Below are the code and all the weights of a small trained network. Each question names an input and a class and asks about switching units off, where a switched-off unit gives its printed mean instead of its output.

import numpy as np


def w(rows, s, z=0):
    codes = np.array(rows[::2]) - 128.0
    scale = np.full(codes.shape[1], s)
    scale[-1] = z or s
    return codes * scale


def norm(h):
    return h / np.sqrt((h * h).mean(-1, keepdims=True) + 1e-5)


def f(y):
    return y / 2 * (1 + np.tanh(0.7978845608 * (y + 0.044715 * y**3)))


def log_softmax(a):
    a = a - a.max(-1, keepdims=True)
    return a - np.log(np.exp(a).sum(-1, keepdims=True))


def net(x, mask):
    res = np.array(x, float).reshape(1, 3) / 4 @ E
    u = 0
    for l in range(2):
        y = f(norm(res) @ A[l][:, :-1].T + A[l][:, -1])
        res = res + np.where(mask[u : u + 9], y, B[l][:, -1]) @ B[l][:, :-1]
        u += 9
    return log_softmax(norm(res)[-1] @ U[:, :-1].T + U[:, -1])


A, B = {}, {}
E = w([
[65,99,213,17,154,108,94,32],'x0',
[93,249,88,230,209,120,83,180],'x1',
[68,156,230,57,141,179,163,180],'x2',
],0.0019)
A[0] = w([
[131,64,208,32,93,150,155,109,7],'0.n1',
[149,139,151,126,130,106,139,119,118],'0.n2',
[21,135,222,57,185,132,80,88,4],'0.n3',
[122,161,85,158,187,115,65,123,119],'0.n4',
[142,77,196,30,70,131,168,89,22],'0.n5',
[166,33,69,86,100,86,102,31,66],'0.n6',
[1,153,193,80,172,209,128,186,79],'0.n7',
[185,134,97,186,96,152,180,174,20],'0.n8',
[90,79,193,40,98,119,170,128,85],'0.n9',
],0.0038,0.0024)
B[0] = w([
[59,69,93,103,140,197,111,151,240],'0.n1',
[129,156,112,144,129,158,118,122,123],'0.n2',
[218,182,70,20,171,102,40,139,233],'0.n3',
[93,26,139,116,118,123,148,95,185],'0.n4',
[53,71,128,152,152,202,111,124,251],'0.n5',
[163,152,185,192,3,124,131,93,239],'0.n6',
[174,149,176,147,127,100,157,75,232],'0.n7',
[182,168,112,35,159,133,118,187,159],'0.n8',
[97,115,100,124,170,144,88,129,240],'0.n9',
],0.0042,0.0022)
A[1] = w([
[186,165,166,165,159,92,254,156,130],'1.n1',
[153,188,49,178,156,92,58,143,109],'1.n2',
[80,141,82,112,216,185,74,218,182],'1.n3',
[59,56,85,70,81,144,95,135,69],'1.n4',
[2,83,103,180,180,76,102,76,69],'1.n5',
[159,81,23,60,132,107,66,114,102],'1.n6',
[10,61,154,92,104,226,97,95,23],'1.n7',
[156,155,136,60,102,179,138,194,66],'1.n8',
[170,107,44,115,123,141,151,242,3],'1.n9',
],0.0046,0.0024)
B[1] = w([
[43,117,113,149,120,134,132,175,193],'1.n1',
[117,80,173,60,146,190,151,108,195],'1.n2',
[148,118,144,140,46,78,126,86,248],'1.n3',
[83,102,150,138,127,193,123,169,186],'1.n4',
[169,62,111,154,217,133,240,108,170],'1.n5',
[84,180,174,176,136,139,169,186,177],'1.n6',
[81,105,89,113,148,236,131,199,255],'1.n7',
[133,116,91,170,168,88,141,71,141],'1.n8',
[191,160,48,2,170,106,92,179,169],'1.n9',
],0.0048,0.0032)
U = w([
[143,49,117,177,215,89,228,62,135],'0',
[194,148,24,75,124,80,145,206,157],'1',
[145,199,196,57,186,92,70,66,160],'2',
[38,58,139,110,104,255,101,137,168],'3',
[184,101,142,222,3,84,109,53,153],'4',
[115,135,118,144,123,118,133,105,2],'5',
[15,190,162,220,109,76,193,184,120],'6',
],0.011,0.0056)

Each question gives the input, the list of numbers given to net, and the class t.
The units are the neurons (one row each of A and B). Each row of codes is followed by its name. A weight is (code - 128) times the scale printed after its matrix; where a second scale follows, it is the last column's (A, B and U).
mask holds one flag per neuron, layer by layer. A switched-off neuron (its flag False) gives its mean, the last column of its row in B, instead of its output. The means were averaged over made-up inputs and are rounded, as every weight is.
A unit's drop is (log p(t) with every unit on - log p(t) with that unit switched off) / (log p(t) with every unit on - log p(t) with every unit switched off).
The circuit of an input: a set's keep is (log p(t) with only the set's units on - log p(t) with every unit switched off) / (log p(t) with every unit on - log p(t) with every unit switched off). Starting from the 12 units with the biggest drops (on a tie, the unit counted first), units are removed one at a time, each time the one whose removal leaves the highest keep (on an exact tie, the one counted first), for as long as the keep stays at least 0.8.
circuit, biggest first: the units of the circuit, biggest drop first
unit that matters most: the unit with the biggest drop
k most important neurons: the k neurons with the biggest drops, biggest first
top k neurons in layer l: the k neurons of layer l with the biggest drops, biggest first
drop of u: that unit's drop, to one decimal
input [-3,4,-3], class 1: unit that matters most	1.n9
input [-5,8,-2], class 1: 3 most important neurons	(1.n9, 0.n8, 0.n5)
input [-3,0,3], class 6: 2 most important neurons	(0.n3, 1.n1)
input [8,1,5], class 2: 2 most important neurons	(0.n3, 0.n7)
input [-3,-4,-2], class 4: circuit, biggest first	(0.n6, 1.n7)
input [-1,4,0], class 0: circuit, biggest first	(1.n5, 0.n4)
input [-6,2,6], class 6: circuit, biggest first	(0.n1, 1.n7)
input [4,-7,-8], class 4: 2 most important neurons	(0.n6, 1.n2)
input [6,0,4], class 2: 3 most important neurons	(0.n3, 0.n7, 0.n4)
input [-2,7,0], class 0: 2 most important neurons	(0.n4, 0.n3)
input [6,4,-5], class 0: 2 most important neurons	(0.n4, 1.n5)
input [-8,8,2], class 1: top 2 neurons in layer 0	(0.n6, 0.n8)
input [3,1,7], class 2: top 2 neurons in layer 0	(0.n3, 0.n7)
input [4,0,-3], class 4: circuit, biggest first	(0.n6)
input [7,2,-5], class 2: top 2 neurons in layer 0	(0.n3, 0.n7)
input [2,2,-8], class 4: 2 most important neurons	(0.n6, 0.n5)
input [-7,-3,7], class 1: 3 most important neurons	(1.n9, 0.n6, 0.n8)
input [-6,-8,-5], class 4: top 2 neurons in layer 0	(0.n6, 0.n3)
input [-2,2,5], class 6: drop of 1.n1	0.2
input [-4,0,6], class 6: drop of 1.n1	0.1
input [8,2,2], class 2: drop of 0.n3	1.6
input [-1,3,0], class 0: unit that matters most	0.n3
input [8,7,0], class 2: drop of 0.n3	0.4
input [1,2,-6], class 4: top 2 neurons in layer 1	(1.n7, 1.n9)
input [-6,-7,0], class 1: top 2 neurons in layer 0	(0.n8, 0.n4)
